Below are the code and all the weights of a small trained network. Each question names an input and a class and asks about switching units off, where a switched-off unit gives its printed mean instead of its output.

import numpy as np


def w(rows, s, z=0):
    codes = np.array(rows[::2]) - 128.0
    scale = np.full(codes.shape[1], s)
    scale[-1] = z or s
    return codes * scale


def f(y):
    return y / 2 * (1 + np.tanh(0.7978845608 * (y + 0.044715 * y**3)))


def log_softmax(a):
    a = a - a.max(-1, keepdims=True)
    return a - np.log(np.exp(a).sum(-1, keepdims=True))


def net(x, mask):
    res = np.array(x, float).reshape(1, 5) / 4 @ E
    y = f(res @ A[0][:, :-1].T + A[0][:, -1])
    res = res + np.where(mask, y, B[0][:, -1]) @ B[0][:, :-1]
    return log_softmax(res[-1] @ U[:, :-1].T + U[:, -1])


A, B = {}, {}
E = w([
[186,74,192,147,196,108,207,89],'x0',
[153,236,111,200,109,254,144,167],'x1',
[91,54,208,100,162,153,1,138],'x2',
[60,182,178,160,147,88,123,42],'x3',
[152,129,122,44,173,111,180,202],'x4',
],0.0095)
A[0] = w([
[162,130,119,193,74,151,125,46,165],'n0',
[142,56,106,139,92,135,141,166,194],'n1',
[163,66,114,118,191,109,250,154,201],'n2',
[64,165,170,172,166,85,59,118,203],'n3',
[104,130,109,67,86,183,59,159,252],'n4',
[142,177,90,164,100,184,180,105,192],'n5',
],0.012,0.0037)
B[0] = w([
[107,148,154,245,136,190,207,52,208],'n0',
[169,242,104,119,12,147,70,112,183],'n1',
[214,184,206,6,38,173,129,149,252],'n2',
[142,2,203,195,98,93,79,57,233],'n3',
[109,74,78,207,120,86,24,168,244],'n4',
[25,163,97,160,163,127,206,201,233],'n5',
],0.0084,0.012)
U = w([
[125,55,147,170,155,165,75,112,46],'0',
[203,120,148,2,79,151,163,155,90],'1',
[80,182,144,77,158,131,197,214,34],'2',
[37,76,189,90,149,49,128,16,180],'3',
[85,150,111,177,119,123,191,124,2],'4',
[87,97,94,102,94,103,43,215,253],'5',
],0.0094,0.0036)

Each question gives the input, the list of numbers given to net, and the class t.
The units are the neurons (one row each of A and B). Each row of codes is followed by its name. A weight is (code - 128) times the scale printed after its matrix; where a second scale follows, it is the last column's (A, B and U).
mask holds one flag per neuron, in row order. A switched-off neuron (its flag False) gives its mean, the last column of its row in B, instead of its output. The means were averaged over made-up inputs and are rounded, as every weight is.
A unit's drop is (log p(t) with every unit on - log p(t) with that unit switched off) / (log p(t) with every unit on - log p(t) with every unit switched off).
The circuit of an input: a set's keep is (log p(t) with only the set's units on - log p(t) with every unit switched off) / (log p(t) with every unit on - log p(t) with every unit switched off). Starting from all 6 units, units are removed one at a time, each time the one whose removal leaves the highest keep (on an exact tie, the one counted first), for as long as the keep stays at least 0.8.
circuit, biggest first: the units of the circuit, biggest drop first
k most important neurons: the k neurons with the biggest drops, biggest first
drop of u: that unit's drop, to one decimal
input [4,3,-8,6,1], class 2: circuit, biggest first : [n2; n5]
input [6,4,-5,-1,4], class 1: circuit, biggest first : [n2]
input [-1,5,1,-7,-7], class 4: circuit, biggest first : [n0; n5]
input [-4,-4,-8,5,2], class 2: 3 most important neurons : [n3; n4; n0]
input [2,4,-4,-7,-3], class 2: circuit, biggest first : [n5; n3]
input [7,7,7,7,-5], class 3: 3 most important neurons : [n4; n3; n1]
input [0,8,2,-4,-7], class 4: 2 most important neurons : [n5; n0]
input [-1,0,-2,-1,-6], class 4: 2 most important neurons : [n0; n3]
input [-2,3,-2,-3,1], class 2: 2 most important neurons : [n3; n5]
input [1,0,-8,3,0], class 2: 4 most important neurons : [n3; n5; n2; n4]
input [-8,0,-2,4,-7], class 3: 2 most important neurons : [n3; n1]
input [3,-1,-4,5,2], class 1: drop of n2 : 0.4
input [-2,8,1,-3,-3], class 4: drop of n0 : 0.3
input [-7,-2,-6,-4,-7], class 4: drop of n0 : 0.4
input [8,1,-3,5,3], class 1: drop of n2 : 0.5
input [2,-8,3,-6,-4], class 1: most important neuron : [n4]
